(85): [ 59 103 119 127]
(34): [ 59 103 119 117]
(173): [169  60 140 164]
(112): [121 122 128 131]
(162): [158 101 124 208]
(156): [121 122 128 155]
(113): [119 159  59 122]
[119 159  59 122]  (113)
[169  60 140 164]  (173)
common (156) (113):   [122]

(113): [143 118 197 162  86 147 150 118 149]
(46): [143 118 197 162 111 147 150 118 200]
(156): [143 118 197 149 111 150 150  94 126]
[143 118 197 162 111 147 150 118 200]  (46)
[143 118 197 162  86 147 150 118 149]  (113)
[143 118 197 149 111 150 150  94 126]  (156)

(162): [128 122  76 157]
(203): [136 135 156  53]
(34): [157 127 109 136]
[128 122  76 157]  (162)
common (34) (203):   [136]
common (162) (34):   [157]
[157 127 109 136]  (34)

(173): [101 148  91 105 110 134 146 123 115 106 132 126 122 133 112 119]
(156): [112 138 103 134 141 158 138 105 156 107 135 138 110 127 150 128]
(114): [112 138 103 134 141 158 138 105 156 107 135 138 110 127 150 147]
(46): [ 77 140 148 148 124 116 119 165 130 114 103 133 131 134 139 131]
(131): [ 77 140 148 122 124 116 119 165 130 114 103 133 131 122 176 137]
(34): [181 161  61 122 104 141 101 112 102 164 122 130 105 124 104 124]
(151): [ 77 140 148 122 124 116 119 165 130 114 103 133 131 134 139 131]
common (131) (114):   [103]
[112 138 103 134 141 158 138 105 156 107 135 138 110 127 150 147]  (114)
[ 77 140 148 148 124 116 119 165 130 114 103 133 131 134 139 131]  (46)

(203): [128 177 169 153]
(114): [202 161 161 194]
(156): [128 153 153 169]
(85): [128 169 177 210]
(112): [129 169 161 202]
(34): [136 128 169 186]
(46): [128 153 202 144]
(113): [136 203 210 202]
common (112) (85):   [169]
common (112) (156):   [169]
common (46) (114):   [202]
[202 161 161 194]  (114)
[129 169 161 202]  (112)
common (46) (85):   [128]

(114): [129 127 144 123 171 143 105 150 118 168 129  73 138 119  65 147  99 117
 125]
(203): [128 127 134 140 173 150 151 136 125 156 145 168 115 119 129 138 167 159
 128]
(113): [129 125 144 123 171 143 105 150 118 168 129  73 166 119  65 147  99 117
 125]
[129 127 144 123 171 143 105 150 118 168 129  73 138 119  65 147  99 117
 125]  (114)
[128 127 134 140 173 150 151 136 125 156 145 168 115 119 129 138 167 159
 128]  (203)

(114): [120 106 134 131 123 150 151 135 123  91 172]
(162): [146 134 126 116 122 122 133 162 115 107  90]
(85): [179 141 133  62 124 110  84  68 151 138  99]
(113): [118 108 134 134 124 149 150  85 122 145 170]
(173): [157 141 126 111 121 119 130 167 107  91  83]
(156): [121 109 134 131 123 150 148 129 120 147  90]
(203): [120 109 125 132 131 140 148 144 136 138 166]
(151): [128 127 127 128 129 123 129 117 128 129 116]
(46): [101 168 135 163 132 115  91  82 113 123  90]
(34): [133 104 125  84 132 142 151 140 141 144 174]
(131): [118 108 131 134 127 148 150 141 126 143 169]
[146 134 126 116 122 122 133 162 115 107  90]  (162)
common (114) (151):   [123]
common (114) (34):   [151]
common (162) (114):   [134]

(151): [190 141 160 169 153 168 140 118]
(46): [154 164 169  87 148 176 168 116]
(34): [ 79 107  83 162 116 100 112 124]
(112): [144 127 157  91 151 163 146 158]
(114): [153 125 173 116 134 152 144 149]
common (114) (151):   [153]
[ 79 107  83 162 116 100 112 124]  (34)
[190 141 160 169 153 168 140 118]  (151)
common (114) (46):   [116]

(46): [ 74  85 113 142 137  67  95  99 123 119  94 143 123 130  74 122  70 133
 144 158 113]
(156): [175 171 107 117 124 157 142 158  96 145 130 111 141  95 170 140 152 111
 116 123 146]
(112): [135 158  99 150 145 104 115 148 111 151 111 140 140 116 133 145 112 130
 145 140 102]
[ 74  85 113 142 137  67  95  99 123 119  94 143 123 130  74 122  70 133
 144 158 113]  (46)
[135 158  99 150 145 104 115 148 111 151 111 140 140 116 133 145 112 130
 145 140 102]  (112)
[175 171 107 117 124 157 142 158  96 145 130 111 141  95 170 140 152 111
 116 123 146]  (156)

(156): [131 131 130 130 153 129 131 132 146 129 130 131 131 133 140 159 131 134
 141 131 129 130 140 130 129 138 130 158 132 131 131 144 135]
(85): [128 131 131 130 146 129 131 133 145 129 130 131 131 134 144 171 135 134
 139 131 129 131 141 129 129 139 131 152 131 131 131 141 135]
(114): [131 131 131 130 146 129 131 133 145 129 130 131 131 135 144 171 135 134
 139 131 129 131 141 129 129 139 130 152 131 131 131 141 135]
(151): [131 131 131 130 146 129 131 133 145 129 130 131 131 134 144 171 135 134
 139 131 129 131 141 129 129 139 130 152 131 131 131 141 135]
[131 131 131 130 146 129 131 133 145 129 130 131 131 135 144 171 135 134
 139 131 129 131 141 129 129 139 130 152 131 131 131 141 135]  (114)
[128 131 131 130 146 129 131 133 145 129 130 131 131 134 144 171 135 134
 139 131 129 131 141 129 129 139 131 152 131 131 131 141 135]  (85)
[131 131 131 130 146 129 131 133 145 129 130 131 131 134 144 171 135 134
 139 131 129 131 141 129 129 139 130 152 131 131 131 141 135]  (151)

(46): [ 92  95 134 142 139 125 134 142 133  97 100 141 164 130  98 111 123 144
 120 123 150 157 101  71 106 168 185 120  74  99 170 177]
(156): [ 85  90  99 128 156 151 129 120 108 123 139 150 151 118 107 100 101 147
 161 162 152 126 104 104 110 132 143 124 128 127 127 145]
(162): [ 90 102 105 140 150 131 100 119 136 155 130 108  99 128 162 171 146 115
  95 117 128 145 135 114 120 134 154 134  92  68  87 143]
(131): [ 85  90  99 128 156 119 129 120 108 123 139 150 151 118 107 100 101 147
 161 162 152 126 104 104  71 132 143 124 128 127 127 145]
(203): [ 89  94 145 148 139 121 107 141 151 106  94 108 145 167 153 124 109 114
 146 130 116 134 157 152 111  78  94 151 187 159  92  77]
[ 92  95 134 142 139 125 134 142 133  97 100 141 164 130  98 111 123 144
 120 123 150 157 101  71 106 168 185 120  74  99 170 177]  (46)
[ 85  90  99 128 156 119 129 120 108 123 139 150 151 118 107 100 101 147
 161 162 152 126 104 104  71 132 143 124 128 127 127 145]  (131)

(46): [ 72  63  59 195]
(151): [ 60  74  94 174]
(156): [177 178 165  57]
(114): [ 93 104  59 163]
(173): [162 166 143  50]
(85): [110 193  65 192]
(203): [ 50  63  56 191]
(113): [ 71  66  67 202]
(131): [172 108 108  74]
(162): [158  58  69 103]
(112): [152  61  68 185]
(34): [ 77 181 140 137]
[158  58  69 103]  (162)
[ 60  74  94 174]  (151)
[172 108 108  74]  (131)

(113): [161 120  96 136 105]
(156): [177  95 102 149  86]
(151): [129  87 123 130 149]
(173): [143 150 146 137 101]
(112): [101 179 151 114 147]
(46): [143  87 123 130 149]
(34): [ 98 154 167  99  76]
(131): [ 87 157 143 164 144]
(114): [ 99 107  96 136 105]
(162): [156 106 141 158  60]
common (112) (173):   [101]
[ 87 157 143 164 144]  (131)
[101 179 151 114 147]  (112)
common (151) (131):   [87]
[143  87 123 130 149]  (46)
common (34) (114):   [99]

